Each row is followed by its group and then its class within the group.
[ 0.72 -1.60  2.88  0.37  0.91  0.77 -0.68  0.38 -0.87  0.34 -0.17  0.33
  0.92 -0.09 -0.56  0.21 -0.67 -0.18  0.36  0.31 -0.43  0.23  0.40 -1.74
  1.91 -8.61  2.81 -2.16  1.35 -1.22  0.06  0.01 -3.40 -0.89 -0.77 -1.24
 -1.16  0.22  0.64  0.44 -3.44  1.28  1.17  1.32  0.21 -1.92  0.95 -1.53
 -0.12  1.66  0.04  0.08  0.24 -0.65  1.22 -0.35 -0.05  3.44  1.83 -1.62
  1.48  2.58 -2.88 -0.25 -0.73  3.46 -0.14 -1.48 -6.15  0.47] -> (37) > z116
[-0.32  0.81 -2.04 -2.76 -0.86 -1.11 -0.57 -0.88  1.36  0.31 -1.34 -0.64
 -0.53  0.84 -0.76  1.25 -1.02 -0.81  2.75 -0.38 -0.76 -0.08  1.36  2.42
 -1.30 -0.22  1.76  0.17 -0.58  1.10  0.07 -0.52 -1.25 -0.03  1.09 -0.61
 -0.64  0.80 -0.25  1.68 -0.27  0.96  1.94 -0.38  1.25 -2.43 -2.25  2.32
 -1.48  0.19 -1.83  0.55  0.12 -1.93  3.16 -1.69 -1.59 -0.74 -0.85  1.76
 -1.65  0.37 -0.24 -0.11 -0.25 -0.88  0.25  4.22 -0.71  0.23] -> (35) > z292
[-0.04  1.29 -2.06  0.68 -1.48 -3.14 -1.04 -1.07  1.85  0.50  1.36 -1.29
  0.19  1.21  0.19  1.30 -0.90 -1.34  5.16 -0.56 -0.98 -0.15  0.75  1.93
 -2.48  1.13  0.28  0.33 -1.28  0.93  0.37  0.45 -0.34 -1.12  1.34  1.40
 -2.11 -0.08  0.20  2.95  3.68  1.78  2.21 -0.91  2.26 -3.79 -2.82  3.77
 -3.10  3.16 -0.72  2.14 -1.50 -2.43  0.79 -1.91 -2.01 -1.23 -0.40  2.21
 -1.60  0.92 -2.37 -0.16 -1.66 -1.75  0.59  3.64  2.88  0.40] -> (35) > z194
[ 0.25  0.91  0.01 -2.65 -0.80 -1.46 -1.26 -0.75  3.71  1.62 -2.16 -1.96
 -0.73  1.51 -0.67  2.42 -0.19 -1.32  5.06 -0.51 -1.08 -0.08  1.67  3.99
 -3.23 -1.30  0.90  0.27 -1.16  0.98 -0.64 -0.34 -1.17 -1.23  1.26  0.02
 -4.78 -1.75  0.20  1.53  1.58  0.20  2.83 -0.73  0.20 -6.99 -0.98  8.61
 -1.33  2.56 -3.47  0.72 -0.55 -3.42  2.31 -3.47 -2.78  3.85 -1.64  4.61
 -2.72  2.60 -2.09 -0.74 -0.71 -1.91  1.70  4.20 -6.72  0.92] -> (35) > Z489
[ 0.12  0.81 -1.41 -1.96 -1.14 -1.61 -0.23 -0.73  0.82  0.38 -0.48 -0.14
 -0.75  0.91 -0.03  1.02 -0.95 -1.08  3.71 -0.18 -1.70 -0.06  1.12  2.44
 -1.15  1.54  1.04 -0.18 -0.83  0.65  0.37  0.28 -0.81 -0.26  0.55  0.54
 -2.13 -0.19  0.26  2.48  0.86  1.51  1.01 -0.11  0.64 -0.70 -1.37  2.47
 -1.36  0.59 -0.82  0.51 -0.40 -1.67  0.50 -1.19 -0.84 -1.97 -0.48  0.47
 -1.16  0.13  0.96  0.40 -0.23 -2.59  0.98  2.63  1.05  0.24] -> (35) > z292
[ 0.83 -1.99  3.62  0.73  2.93 -0.72 -0.13 -0.02 -2.35  0.05 -0.42  1.35
  1.23 -1.30 -0.47 -2.40 -0.04  0.43  0.62 -0.12 -1.40  0.27  0.70 -2.88
  1.54 -7.66  2.20 -4.17  0.90 -0.36  0.00 -0.01 -0.17 -0.48 -0.86  0.42
 -3.76  0.80  0.64  0.19 -1.23  1.24 -2.89  0.44  0.52 -0.41 -3.66 -0.95
 -1.79  0.77  2.36  0.60  0.32  0.99  1.14 -0.78  1.13  0.91  3.75 -2.62
  2.29  1.51 -0.87 -0.89  0.73  3.98  0.57 -3.03 -3.07  0.25] -> (37) > z393
[ 0.50 -1.11 -0.13  0.34  0.82 -0.64  1.59 -0.26 -1.49 -0.83  1.14  0.30
  1.49  0.12  0.01 -0.63 -1.34 -0.16 -0.47 -0.02  0.72  0.11  0.35 -2.67
  1.71 -3.52  1.08 -2.77  1.16 -0.36  0.06  0.50 -2.12 -0.46 -0.31  0.41
 -0.86  1.64 -0.07  0.55 -0.92  2.70 -0.79  0.71  0.37  2.23 -2.54 -4.18
 -2.04 -0.82  2.28  0.34 -0.45  2.55  0.23  1.48  1.02 -0.75  2.97 -2.71
  2.32  0.23 -1.37  0.07  0.26  2.48 -0.62 -2.06  1.36  0.47] -> (37) > z742
[ 0.49 -1.39  2.62  1.28  1.59 -0.21 -2.14 -0.67 -1.59  0.00  0.80  0.21
  1.86 -0.79 -0.46 -0.52 -1.71  0.60  2.15 -0.12 -0.63  0.22 -0.45 -2.39
  1.43 -8.01  1.26 -3.33  1.74 -0.89 -0.01 -0.01 -2.93 -1.09 -0.16  1.08
 -1.61  0.75  0.34  1.07 -0.98 -0.29 -3.46  0.57  0.52 -1.22 -2.49 -3.40
 -1.46  2.99  1.03  1.12 -0.18  0.62  2.07 -0.77  0.69  2.56  1.82 -2.26
  1.88  2.17 -4.32 -1.45  0.63  4.09 -0.74 -3.39 -4.09  0.65] -> (37) > z393
[ 1.08 -1.70  2.63 -1.05  2.87  1.27  1.69  0.55 -2.37  0.94  0.40  0.52
  1.50  0.58 -0.27 -0.60 -0.25  0.14 -2.15  0.40 -1.21 -0.05  1.69 -2.95
  0.44 -5.95  1.88 -3.42  0.40 -0.48 -0.26 -0.48 -1.00  0.53 -1.37  0.25
 -3.04 -1.01  0.48 -0.02 -1.35  3.47  2.23 -0.34  0.33  0.70 -0.88  3.10
 -1.24  1.42  1.36  0.02 -0.33 -0.99 -1.61 -0.07  0.11  4.80  3.07 -1.43
  3.92  2.39 -2.32 -0.44 -0.23  0.38  0.13 -3.46 -5.79  0.88] -> (37) > z742
[-0.62  1.14 -2.71 -0.09 -1.97 -2.18 -1.26 -0.86  2.33 -0.15  1.52 -1.58
  0.57  0.98  0.60  2.11 -1.65 -1.84  3.82 -0.20  0.23 -0.15  0.07  1.20
 -0.75 -0.77 -0.43  0.38  0.18  1.13  0.30  0.40 -1.18 -1.48  1.22  1.05
 -2.09  1.18 -1.19  2.23  2.02  0.39 -1.43 -0.33  0.07 -1.40 -2.75 -0.50
 -2.73  0.58 -0.63  1.48 -1.60 -0.12  1.70 -0.31 -1.12 -1.91 -0.67  1.23
 -0.87  0.05 -3.50 -0.03 -0.65 -0.30 -0.09  2.48  4.24 -0.82] -> (35) > Z489
[ 0.08  1.04 -2.54 -0.89  0.49 -2.21  0.33 -0.97  1.34  0.13 -0.14 -1.18
  0.53  0.80  0.14  0.93 -2.23 -1.06  4.31 -0.28  1.42 -0.44  0.47  1.24
 -0.25  1.96  0.00 -1.29 -0.55  0.83  0.11  0.49 -0.65 -1.04  1.20  1.65
 -1.29  0.76 -0.27  2.30  1.60  0.55  0.41 -0.11  1.40 -2.05 -3.54  1.78
 -2.90  0.95 -0.56  1.82 -0.71  0.30  0.83 -0.72 -0.42 -0.95 -0.60  1.41
 -3.48 -0.05 -0.89 -0.17  0.37 -0.68 -0.47  1.71  0.62  0.16] -> (35) > z292
